Each name stands for a flat space through zero: a line, a plane or more. A row that begins with a name and a colon came from that space; any other row is followed by the name of the space it lies nearest, among the names in its block.
tc_lf: [  3   6  -3  -7  10  36 -12   6  -8  22   7 -18 -39 -33   3 -12  -1  14
  48  36   2 -10 -46  29  -6  -4   7   9]
cj_dp: [-23  18 -22 -17   5  16 -22   2 -13  20 -14  23 -12  54   7  40  -9  -2
  37 -11  19 -12 -37  12  31 -38 -16 -25]
nl_pr: [  2  -7   3  -4  -1  -7   4   4  -4  19   0   5 -12  -7  -9  -1  -2  -3
  -3   5   9   2  -7  -9   7   2  -7  13]
rt_sb: [ 10  28 -19   7  -2  26  -8 -21  -2 -62 -15  10   6  44  46   5  11  38
  24 -11 -15 -36  14  22 -19  -9   4 -40]
rt_sb: [  9 -16  17  -2   7 -30  24  -5 -10  22  -7  42 -10   4 -17  -3   9  -1
   1  13  14  -4  -3   2  10 -11   1  13]
cq_qh: [ 28  20   9  17 -25 -22   4   3 -12 -17 -10   1   5   2  17 -10  -3   1
 -19   7 -14 -11   5  -5 -13 -10   1 -28]
cj_dp: [ 22  -1   1  -7  -5 -15 -14  17  -5  -3  -2 -47 -29  11 -12  -8 -11  -4
 -38  22  -4   6 -13 -52 -13  42  14  19]
qb_pm: [ -8 -12  -7  -5   5  22 -14   0   4 -12  -1 -16  -4  11  -7  10  -4   6
   4 -11   6   7   0 -20   3  23   3  18]
cj_dp: [ 16 -14  26  12  -8 -52  28   1  -1   6  -1  21  19 -10 -17 -15   5 -18
 -42   2  -4  11  26 -13  -3   0   6   4]
tc_lf: [ 43  -7  32  18 -22 -45  15  10 -16  -4  -9  -4  -4 -14 -15 -22  -4 -10
 -40  23 -10   6   4 -32 -14  15  18   6]
qb_pm: [ 16   7  -4   2 -12   4  -6   3  -7 -10  -6 -10 -15   3  10  -3  -3  12
  -4   6  -2  -9  -4 -16  -7  10  -3   0]
cj_dp: [ -2   4  11  10  -2 -21  20  -3   7   8  10  15  25 -29   4 -15   7 -13
 -10  -1 -10   4  19  27  -5 -20  -3 -14]
nl_pr: [ 30   5  -1  20 -28  16   3  -9  -5 -43  -9  -2  -3 -15  27 -15   2  33
  -6  -8  -8 -17  25 -17 -20  20 -10   0]
cq_qh: [ 31  39   4   7 -31 -98  33  12  -3  16  -1  15  10  11  21 -23   3 -25
 -89  13 -18 -16  32 -19 -14 -23 -24 -44]
tc_lf: [-39  12 -52 -41  48 -18  37 -32  33   2  10  57 -11  59  34   4  39  33
  -9 -17  17 -45  46  27   2 -10 -44  -3]
qb_pm: [-14 -45  19  13  -2 -13  34 -26  -1  -5 -15  89  41  15 -22  24  12   4
   5 -53  29  11  48  -6  35 -16 -20  22]
nl_pr: [-16  -4  16   5  -4  21 -39  19 -17  17  -8 -20  16  13 -30  35 -26 -37
  33  -6   3  32 -49   4  27 -22  27 -13]
tc_lf: [ 12   7   2  13 -53  -2 -44  29 -24  -4 -23 -34  10  35 -14  41 -42 -29
 -34 -32   7  27 -18 -78  26   9  -9 -10]
cq_qh: [ 42  37  -9  -5 -27 -60  12  16 -13  13  -6 -12 -39  14  24 -24  -2   3
 -62  34  -9 -29  -2 -38 -19   6 -21 -19]
cq_qh: [ 12  13  -7   6 -14  27  -7  -9 -18 -12 -17  24 -17  12  23  10   0  29
  40  -2   8 -25 -16  12   5 -19 -13 -14]
tc_lf: [-38 -19  -7 -20  34  35  -4  -1  13  40  19  -1 -12 -29 -20   4   4  -4
  44   6  16  13 -24  33  16  -4  -1  30]
qb_pm: [-29  -9  -7 -21  41  12  -8  -3  10  10   6  -3  -4  26 -16  13   6  -7
  26   8   5   5 -20  23   8  -3  21   6]
rt_sb: [  3  12  -5  10  -1  16  -5 -15   0 -45 -10   8  18  27  24   6   6  18
  16 -13 -12 -15  14  17 -10  -8  10 -27]
nl_pr: [-36   7 -12 -30  30 -44  18   2   5  63   5  47  -3  40 -14  21   8 -29
  -2   3  20  -4 -15  26  32 -48 -20 -15]
qb_pm: [ 31  12   0   2 -30 -18  -3  22 -10  22   3 -34 -35 -33   3 -22 -13  -1
 -37  25  -3  -3 -13 -40 -11  22 -16  13]
tc_lf: [  5  12   4  21 -10  11   0 -13   3 -45  -4   4  35   2  23  -3   4   8
   6 -17 -20  -5  25  22 -15 -11  10 -31]
cj_dp: [  8  12  16  10   1 -24  14  12  16  15  28 -39  14 -70   0 -44   4 -24
 -29  30 -31  13   9  28 -31   2  16  -8]
qb_pm: [ 15  -9  -4  17 -20  40 -16 -16  -8 -65 -22   4  10  27  17  16  -3  35
  15 -34   1  -8  21 -27  -4  23   1   2]
rt_sb: [-18  -8  12   9   6  51 -26  -6 -19  -4 -16  25  15  15 -11  36  -9  -1
  82 -13  11   8 -42  42  27 -40  21 -17]
nl_pr: [-12  10 -15  -3 -18  14  -3   3  -4  30   1  19  -6 -15  11  13  -7   2
  15 -16  16  -5  -8   5  21 -24 -41  -4]
qb_pm: [ -7  -8  -3  -1   0   1   4  -4   3  -1  -2  12   6   6  -3   7   1   2
  -3 -15   8   3  12  -8   8   2 -10   8]
cq_qh: [-28  37 -52 -36  11  31 -43  10  -4  16  -8 -21 -40  73  22  41 -13   7
  26  -3  15 -23 -47  -8  21 -13 -23 -23]
cq_qh: [ -8  25 -11 -16  14 -17  -8  15   6  27  14 -32 -13   2   3  -8  -3 -21
 -12  28 -12  -2 -24  15  -8  -9   7 -18]
tc_lf: [ 25  38 -20  -4  -2   3   5 -10  -7 -23  -7   3 -34  17  47 -18  13  39
  12  28 -12 -48  -7  21 -26  -8  -8 -29]
rt_sb: [ 19  24 -27 -21 -23  12 -31  18 -34  28 -25  -6 -73  48  11  26 -20  20
  16  19  27 -29 -62 -46  22  -1 -31   1]
cj_dp: [-24 -18   3  -2  34 -12  21 -39   1 -43 -26  91  45  97  -1  40  24  12
  29 -42  13 -14  34  32  23 -36  15 -26]
cq_qh: [ 35   6  36  31 -16 -17  16   0 -10 -16   2  -4  16 -52   5 -36   4  -4
  -1  27 -28   1   3  30 -28 -11  29 -19]
cq_qh: [ 35 -13   9  14 -24  -3  29 -16 -18  -7 -17  53 -25 -18  13 -14  11  42
   9   1  17 -27  16 -14   0   3 -28  21]
qb_pm: [ -1   2 -28 -24 -10 -11  -3  15   4  34   5 -20 -42   3  -1   1  -8   4
 -40   1  20  -5  -1 -57   9  31 -42  33]
tc_lf: [  8  18  10  -6  24 -62  16  14  26   1  30 -60  12 -20  -4 -47  10 -35
 -71  45 -43  11  18  10 -46  22  40 -16]
rt_sb: [-10   2   2  16  -1  16  -9  -7  16 -43   7 -22  48  -5   8   0   0  -8
  -7 -26 -22  15  31  12 -14   6  19 -19]
cj_dp: [  5 -18  23   6 -11 -28  15   5 -16  35  -9  41   2  -6 -26   9  -5 -17
  -2  -2  18  11  -8  -9  25 -21  -9  11]
rt_sb: [ -2 -17  24  18   9  -3  16 -18  -1 -25  -8  40  38   6  -7   4  11   0
  21 -14  -5   5  19  31   2 -20  23 -12]
cj_dp: [ 17  -7   7  -8 -20 -20 -14  24 -23  39 -13 -11 -38  12 -27  13 -21 -15
 -19  15  20  10 -38 -55  21  12  -8  23]
nl_pr: [ -7 -10  -6  -1   1  28  -4  -3   6  -4   6  -9  -4 -20   1  -2   0  12
  13  -8   5   3   5  -3  -1  15  -7  19]
cq_qh: [-79  12 -44 -45  45   4 -20   7  29  47  19  -5  15  57 -11  45  -3 -39
   3 -28  17  15 -12  20  37 -28 -20 -14]
rt_sb: [  9 -16  18  -2  15 -56  35  -6   7   6   2  26   9   7 -17 -17  16 -11
 -40  11  -2   2  28  -6  -7   5  11   9]
qb_pm: [-22   5 -14 -22  22  -2  -6   9  12  28  15 -22 -13   2  -8   1   0 -14
  -4  12   2   5 -15   7   3   2   0   6]
tc_lf: [ -9 -45  25   4 -10 -15   1  12  -6  33  -5  14  14 -10 -54  21 -16 -31
 -17 -24  25  43   1 -45  35  11  -3  43]
nl_pr: [ 27  -1   7  25 -53  39 -21  11 -23  -7 -13 -14 -12 -42   8   4 -23  16
  16 -13   7   4 -14 -33   6   9 -22  11]
cj_dp: [-10  48  -6 -15   0 -33 -19  37  -4  68  19 -46 -15 -16   0  -6 -18 -52
 -14  45 -17   6 -57  29   1 -41   3 -43]
nl_pr: [  8 -13   9   0 -13   0  -4  12 -13  29  -4   1 -19 -17 -19   4 -11  -6
   3   6  15  10 -21 -23  15   4  -9  23]
rt_sb: [ 21  -5   4   2 -17 -35  17   6  -2   8  -2   4 -11  -7  -4 -13   0   0
 -46   3   4  -1  20 -40  -4  19 -17  16]
nl_pr: [-44  10 -36 -12  12  47  -5 -16  19   0  10  20  15   3  26  20   7  16
  39 -37  11 -11  14  37  15 -23 -36 -10]
[ -6  -8   1 -12  22 -21  -2  -9  -8 -16 -21  29   4  84 -14  30   4  -3
   1  -8  10  -5  -4 -11  15  -6  21 -10]  cj_dp
[ -3   2  -7   1  -3  26   3  -4   4   9   9   1 -10 -39  12 -12   4  15
  22   3   2  -7  -1  19  -4  -2 -17   9]  rt_sb
[-40  14 -38 -28  18   2  -4   2  25  23  17  -9   0  18  11  13   3  -8
 -15 -17   7  -3  11   2  10  -3 -31  -2]  qb_pm
[ -4  39 -14  -8   7  -1 -13  13   8  10  17 -44  -7 -14  21 -17  -2 -13
  -2  29 -25  -8 -22  33 -21 -13   9 -34]  qb_pm
[-88   3 -43 -41  48  38 -35  13  44  40  38 -55  23   9 -17  31  -9 -43
   8 -27   4  36 -12  23  22  -1  -6   5]  tc_lf
[-28   0  -5   1  13   7  -8   8  37  -9  34 -63  41 -43  -5 -18  -2 -30
 -35 -12 -27  34  31   8 -21  25  15   2]  rt_sb
[  5  16 -17  20  -7  28  25 -27  33 -59  23 -11  31 -60  56 -45  25  40
 -10 -18 -31 -22  72  37 -48  18 -18 -12]  rt_sb
[  8  11   0  27 -39  12 -16 -11 -15 -58 -31  28  45  52  22  37 -11   8
   3 -55  -2  -4  26 -17  13 -21  -8 -42]  cq_qh
[-26  41 -43  -9 -19  -6  -1   8  28  13  23 -25  19 -17  40  -3  -4 -11
 -46 -29 -10  -6  36  -1  -4  -9 -55 -28]  qb_pm
[  2 -20  16  16 -23   5  -9   4 -11  -4 -13  12  21   2 -20  22 -15 -12
  -1 -29  11  23   4 -28  21   0  -2   9]  tc_lf
[-42   7 -28 -16  26  32 -20  -4  26 -12  15 -28  21  18   7  16   1  -7
  10 -23  -6   9   8  19   1   3   2  -9]  qb_pm
[ 23  16  -8  56 -77  86 -33 -15  -9 -98 -19 -16  50 -33  57  13 -19  43
  25 -72 -18  -4  45 -16 -13   8 -27 -29]  rt_sb
[ -8 -33  25   3  31  29 -14  -8  -4 -23  -7  -3  10  15 -32  11   2  -2
  46   6   0  19 -22  18   2  10  55  17]  qb_pm
[ 40  40  13  31 -40   7 -18  18  -9 -28   6 -65   6 -55  30 -35 -15  -4
 -14  28 -43  -2 -11  10 -42   3  20 -39]  qb_pm
[-28   5   2   0 -12  30 -37  30  -5  53  14 -40   6 -42 -23  20 -30 -43
  26  -2   4  37 -50  10  26 -23  -3  -2]  nl_pr
[-54 -21  -8 -19  32  20 -12   7  26  35  25 -22  21 -16 -32  16  -5 -34
   9 -17   8  38  -5  14  20   2   4  23]  tc_lf
[ 34  18  -1  16 -38 -18   4  -3 -19 -26 -23  22  -4  26  25   4  -4  18
 -20 -10  -1 -23  14 -28  -3  -6 -20 -22]  cq_qh
[-15 -15  11   8  13   2  12 -10  14 -10   9  10  34 -17  -8  -4   8  -9
   4 -15  -6  15  24  23  -2  -4  12   2]  tc_lf
[ -8 -26  24  13   4   5  18  -6   2  18   8  27  20 -49 -20  -8   5  -8
  21  -5   6  17   8  27   9 -13   2  18]  rt_sb
[ 19  11 -16  14 -48 -29  19  -7   1 -23 -12  29  15  12  31   2   0  17
 -60 -44   6 -16  61 -52   2   8 -56  -7]  cj_dp
[ 24 -53  48  30 -14   5  10 -10 -19 -25 -20  34  21 -16 -38   5  -3   5
  15 -17  12  25  12 -24  11  17  27  36]  qb_pm
[ 33  -8  11  41 -63  79 -42   1 -33 -53 -30 -15   2 -22  13  22 -29  34
  47 -35   5   5 -15 -38   7  16  -6   6]  nl_pr
[-17  -6  -2  -4  16  32   3 -11  -1  14   3  27  -6 -16   2   5   8  13
  55   1  11  -7 -16  43  11 -23  -4   4]  cq_qh
[ -2  10  -6 -13 -11 -14 -18  19 -21  42 -13   6 -27  33 -13  28 -18 -18
   2   6  20   0 -43 -23  30 -21 -15  -6]  cj_dp
[-16   5 -13 -33  37 -15   8   7   8  52  17  -6 -41  -2 -10 -11   9  -7
   6  40   8  -9 -32  20   1  -3  -1  15]  rt_sb
[ 23  -1  15  10  -7 -18   2   0 -11 -20 -12   1   1  17  -3  -3  -1   1
 -12   9  -7  -2   0 -14  -8   6  19  -7]  nl_pr
[ 32  20  20  28 -29 -22   2   3 -13 -29  -9  -6  23  -8  16 -14  -5  -6
 -18   6 -25  -3   9   5 -19 -14  16 -38]  cq_qh

Each name stands for a flat space through zero: a line, a plane or more. A row that begins with a name and a colon came from that space; any other row is followed by the name of the space it lies nearest, among the names in its block.
bs-pf: [-50  29  16  58 -33 -47 -11  36 -34   3 -24  24 -29 -29  35  -4  11 -15
 -46 -12   6  31  -8   8  -2 -34   0  25]
hg-gt: [ 15   0 -17 -29  12 -20  12   5  14 -10 -10  10   4  -2   3 -22   0 -22
   6   0 -19   9   8  34   5  31   7  13]
hg-gt: [-35  -5  27  40   1  15  21  23 -30 -17 -40   3   4 -29  -8  55   2 -14
  16  36  25  -9  42 -43  11  43  -1 -34]
bs-pf: [ 28   3  -5 -19  11 -35 -12   3  -6 -40  27   9 -45  18   1 -68   7   2
 -32 -14 -42  15 -28 -14  12 -38  -2   0]
fq-ll: [-49  26  19   9 -27  -4  36  28 -19 -18  38  20 -12 -43   3   1  -3  41
  54  -5  25 -50  15 -56   1  16  24 -17]
fq-ll: [-19  -2  24  58  23   3  -5 -20 -41  16 -16 -31   3   9 -15  -7 -12   9
 -46  49   6 -11  23   4  -7  14  11  23]
fq-ll: [  4 -14   4  15  -9  54   4 -12  40  32  36   9  36   4 -24  48  -6  18
  44 -36  34  -4   6  -3 -26 -38 -16 -25]
hg-gt: [ 46  -8   2   7  23   1 -15 -19   7  -8  28  -1   2  25 -26 -43  -2   3
 -26 -13 -16  19  -9   8  -3 -35   0  13]
bs-pf: [ 19   8   8 -22  21   4 -12  -3   7 -17  40   0  30  16 -27 -11  -7  17
  12  -4 -14 -17 -22 -13   1   6  13  14]
zs-rj: [-34  33   4  -8 -39 -31   1  30   8 -18  30  36 -16 -19  17   4  18   3
   6 -31  -7  -1 -40 -31  12 -40  -6 -12]
bs-pf: [-30  30  24 -22   1  -7 -35  25 -25 -37  44  -2   3   5  -1  -5  -6  48
  14 -21 -17 -27 -62 -55  -3 -18   8  23]
zs-rj: [ -1  19   3  -1 -25 -24   9  19  -6 -17  20  24 -19 -23  11 -25   9   8
   7 -22   5  -2  -7 -23  11 -16  13  -1]
hg-gt: [ 41 -13  34  43  37  -6   6  -2 -37 -39  -1  -5   4  11 -44  -4  -4 -22
 -35  65  -3 -14  45 -52  30  44  28 -30]
zs-rj: [-72   3  -7  13 -17  42  21 -17  15  52 -36 -15  27 -24   9  51   1  15
  34  -5  28  -1   3  37 -26  -2 -32  15]
zs-rj: [-21   9   4  -5   3 -18  16  20  11 -11  89  20 -26   8   1 -30 -25  43
  38 -21  -8 -49   8 -13 -32 -10  23 -14]
fq-ll: [ 21 -13   5  10   5  22  15   0  -2 -11 -18   5   5 -18 -15   1   5  -5
  18  -6  16  16  24 -13   7   6  -3 -12]
zs-rj: [-24  -4   4  20   2  44   8 -30   7  39   6 -21  26  -2 -16  14  -8  33
  19  -3  25 -13   5  15 -24 -14 -11  16]
bs-pf: [ -2   8  15   7  15   7 -14  10  -1  -4  16   5  36   3 -18  18 -10   6
  11  -6   2  -4  -6   1 -10  11  10  19]
zs-rj: [ -7  26  16  26 -33   7 -23 -30  -7  41 -17 -18  59   5 -14  61  23 -16
 -50  43  24 -14 -35 -22  38  -1   4   9]
zs-rj: [ 38  -4   8  50  -1  37  24 -37 -36  15 -50 -12   4 -54 -21 -82  12  26
  -4 -29  44  53  33  21   4 -27   5  66]
zs-rj: [ 16  -4  -4 -24 -28  24 -21 -29  -4  19 -41 -34  19  14   6  61  22 -15
 -24  42  17 -16 -29 -45  44  12 -11 -32]
bs-pf: [ 33  -8 -11  -6   7  -9  12   1  23   9 -12  14  30   2  -8  19  -1 -42
   2  15   4   6  31  33   9  43  15  -6]
bs-pf: [  5  14   7  33 -17   6  14 -27   7  35   6   3  39 -11 -22   9  11  -6
 -16  16  26  -6   9   9  13  -3  11  13]
fq-ll: [ 59 -12 -16 -19 -44  -1 -58 -13  -9  38  -7 -30 -15  32  45  25   1   0
 -43   3  29 -11 -28 -21  16 -19  22 -12]
fq-ll: [ 27  -7 -27 -36   6 -23   1  -5  18  -9 -28   5 -13   9  12 -23  12 -37
 -20   0 -29  30  -8  34  16   7 -12   2]
hg-gt: [ 25 -14  -5 -33  33  11  16   0  -4 -43 -48  -3   6 -12 -19 -15  10 -23
  17  11 -21  26  11  -3  23  42 -13   0]
fq-ll: [-13  -3  -4  31  37  16  57 -54  36  29  52   0  19  10 -56 -55 -10  18
   5  16 -14 -16  36  54 -25 -15  -8  13]
fq-ll: [  4 -13  29  66  17  32 -10 -23 -35  20 -19 -29  17   4 -25  12  -9  12
 -29  30  28   1  27 -12  -7  -2   5  11]
hg-gt: [-12  -4   3  11  22  -8  -1  11   5 -14   9  11 -12   7  -6 -18  -6  -3
  -4 -17 -22  21   0  20 -20 -21 -15   7]
hg-gt: [  8  12 -14 -33  -5   8  23 -35  10  -8   6  -5  -5 -11 -16 -57  21  20
   6 -11 -15   5 -28  -4  21 -25 -15  17]
bs-pf: [-33   7  -9   5  -7  -5  19  -2  -7  10 -29  -2 -14 -25  17 -23   4   5
   4  -8   1  14   5  30  -8  -1 -10  26]
zs-rj: [  3   1   9  24 -12  47  -3 -35  -2  31  -9 -18  31 -11 -21   8   9  26
   2 -14  33  11 -13  -6  -1 -36 -14  21]
zs-rj: [ 70 -14  -1  -4  -6  12  -1 -15 -23  -7 -16 -13  -6  -9  -4 -30   4   4
  -5   7  27   1  23 -29  26  17  28  -2]
hg-gt: [ 36   0 -11 -12   5  10   7 -39  17   2  21  -3  -2   8 -24 -59  13  14
 -13 -21 -13  19 -21  10   8 -48 -13  16]
hg-gt: [  0  28   9 -15  -5   0  12  -6  -8 -19  16   9  24 -26 -22 -34  13  23
  19 -14   0  -6 -24 -21  19   0  10  32]
zs-rj: [ 20   2  -2   0   0 -33  -4  35   2  -5 -11  24  17  -5  14  24  -8 -41
   0   9   4   2  29  23   4  54  32   0]
hg-gt: [ 20  25  -5 -15  -3 -45  29 -16  -5  -8  31   7   4  -3 -13 -52   6  -6
 -19  42 -14 -39  10  -4  35  43  42  10]
hg-gt: [  0  13  -3 -30 -21  34 -21  17  10   8 -22   8  49 -32  10  33   5  17
  54 -61  30  24 -34   8  -8  -5  -6  41]
bs-pf: [ 11   5 -18  -1 -35 -17  26 -28   9  25   1  -1 -21  -4  11 -16  19 -12
 -25  25   9 -16   9  -5  29  -7   5 -25]
bs-pf: [-13  23  15   4 -13 -56 -33  66 -19 -32  -4  34  -3  -7  30  32   0 -34
 -18  -8 -12  11 -16 -13   8  19  21   3]
fq-ll: [-60  22  23  41   8  -2  -3  -7 -11  19  31  -8  16   7 -15   6 -10  28
 -15  15  -4 -24 -14   6 -22 -18  -2  25]
bs-pf: [ -1   3  18  -1  24   9 -24   7  -4 -17  43  -4  13  21 -19  -1 -16  29
   9 -11 -12 -16 -21 -19 -18 -12   5  10]
fq-ll: [-43  10  11  39 -38  18  45  -8   0  33  29   6  -2 -30  -2  27  -1  30
  34  14  48 -50  36 -33  -5   1  13 -34]
fq-ll: [ 11   3  -8 -22  -9  -7   0   5   7  -6  11   7  -7  -1   8  -8   2   3
  10 -12  -3  -4  -9  -6   5  -1   5  -4]
[ -4  19   4  -9   2  17   9 -21  -3   1  -4  -6  34 -20 -23 -24  11  21
  13 -11   3   5 -22   3  10  -3  -3  43]  bs-pf
[-18 -17   0  15  23  11  42  -1   7   1  -1   2  -3  -8 -14   4 -15  -4
  29  24   4 -18  57  16 -16  40   3 -22]  fq-ll
[-25   4  17  27 -22  26 -11   4  -1  27  27  -4  16  -1   1  49  -9  29
  19  -9  36 -28  -4 -28 -17 -20   4 -14]  fq-ll
[ 11   1  -2   3  -1 -16  -3  57  22 -20  -1  55  12 -27  11  11  -4 -29
  38 -67   5  49  15  36 -23  -5   3  12]  zs-rj
[  0   4   3  27  -1  35  22 -39   4  32 -24 -10  40 -24 -30  -9  12   7
   2  -1  25  19  10  25   3 -10 -11  34]  bs-pf
[-41   2 -22 -25  21 -43 -16  12  18   4 -33  -2  -8  30  27  18  -2 -48
 -38  23 -55  20 -20  68 -10  21 -26  12]  fq-ll
[ -7   7   0   5 -12  13  51  -2  17 -19 -18  32   6 -47 -23 -13  28 -14
  33 -22   9  30  15  -9  21 -13 -23 -14]  fq-ll
[ -9  18  -1  14 -24 -37   4   5  -1  13  20  13 -11   0  14  -3   4 -11
 -26  15   1 -17   1   0  10  -2  18  -6]  bs-pf
[ 51  -6 -31 -38 -16 -18  33 -44  35  19  39  -4 -13  25  -7 -31  10 -13
 -15  39  -8 -42  14  -3  34  15  19 -43]  bs-pf
[ 16 -13 -34 -24 -31 -29  -4 -14   6  44  -6 -24 -37  29  52  11  -7 -17
 -31  42   7 -38  17  20   7  30  23 -30]  fq-ll
[ 24   4   0  -7 -18 -14  -5  24   5   3  15  17  17  -4  11  31  -6 -15
  15   1  21 -20  15 -11   8  34  33 -15]  zs-rj
[100 -46  -2  -3  18  68 -11 -28  -3  10 -16 -26  22   3 -23  -9 -13  19
  31 -21  47  15  39 -10  -5   9  18  -1]  zs-rj
[  3  17  -9 -58   3 -19 -19  14  -8 -22   0  -7  10   2  15 -10  -3   9
  15   0 -20 -18 -35  -5  12  39  18  28]  hg-gt
[-10  15  41  48  19  16 -29   3 -45 -22 -15  -9  24 -11 -30  -7   4  18
 -27  -4   3  27 -24 -29   3 -26  -5  43]  fq-ll
[ 45 -14  -8   0  17  12  12 -33  17   3   5  -3   6  11 -29 -35   6  -9
 -13   3  -7  17  11  15   9 -14  -6  -1]  bs-pf
[-47  27  12  25  11 -45   7   8  -1   9  51   9   8  17  -6  -5 -16   2
 -23  34 -23 -41   3  20 -14  18  23  13]  zs-rj
[-34   6  -7 -19 -11   2  14  23   1  -3 -35   8   8 -28  20  31   3  -9
  36  -5   8   1   6   9  -1  35  -6   2]  hg-gt
[ 39  15  13  19 -19 -11 -12  17  -3  -8  13  29  22 -20  -9  -7  10  -9
  -5 -32  21  22  -5 -13  14 -19  22  16]  zs-rj
[-15  12   0  11 -20  -2  21  -7 -14   9  -3  -1 -11 -26   7 -24   5  19
   6  -1  17 -10   9  -6   5  -1   9  12]  zs-rj
[  5 -24 -18 -12   0  -6 -26 -25   4  21  14 -35 -54  55  27  -5  -9   7
 -46  23 -22 -18 -16   0 -11 -34 -16 -34]  hg-gt
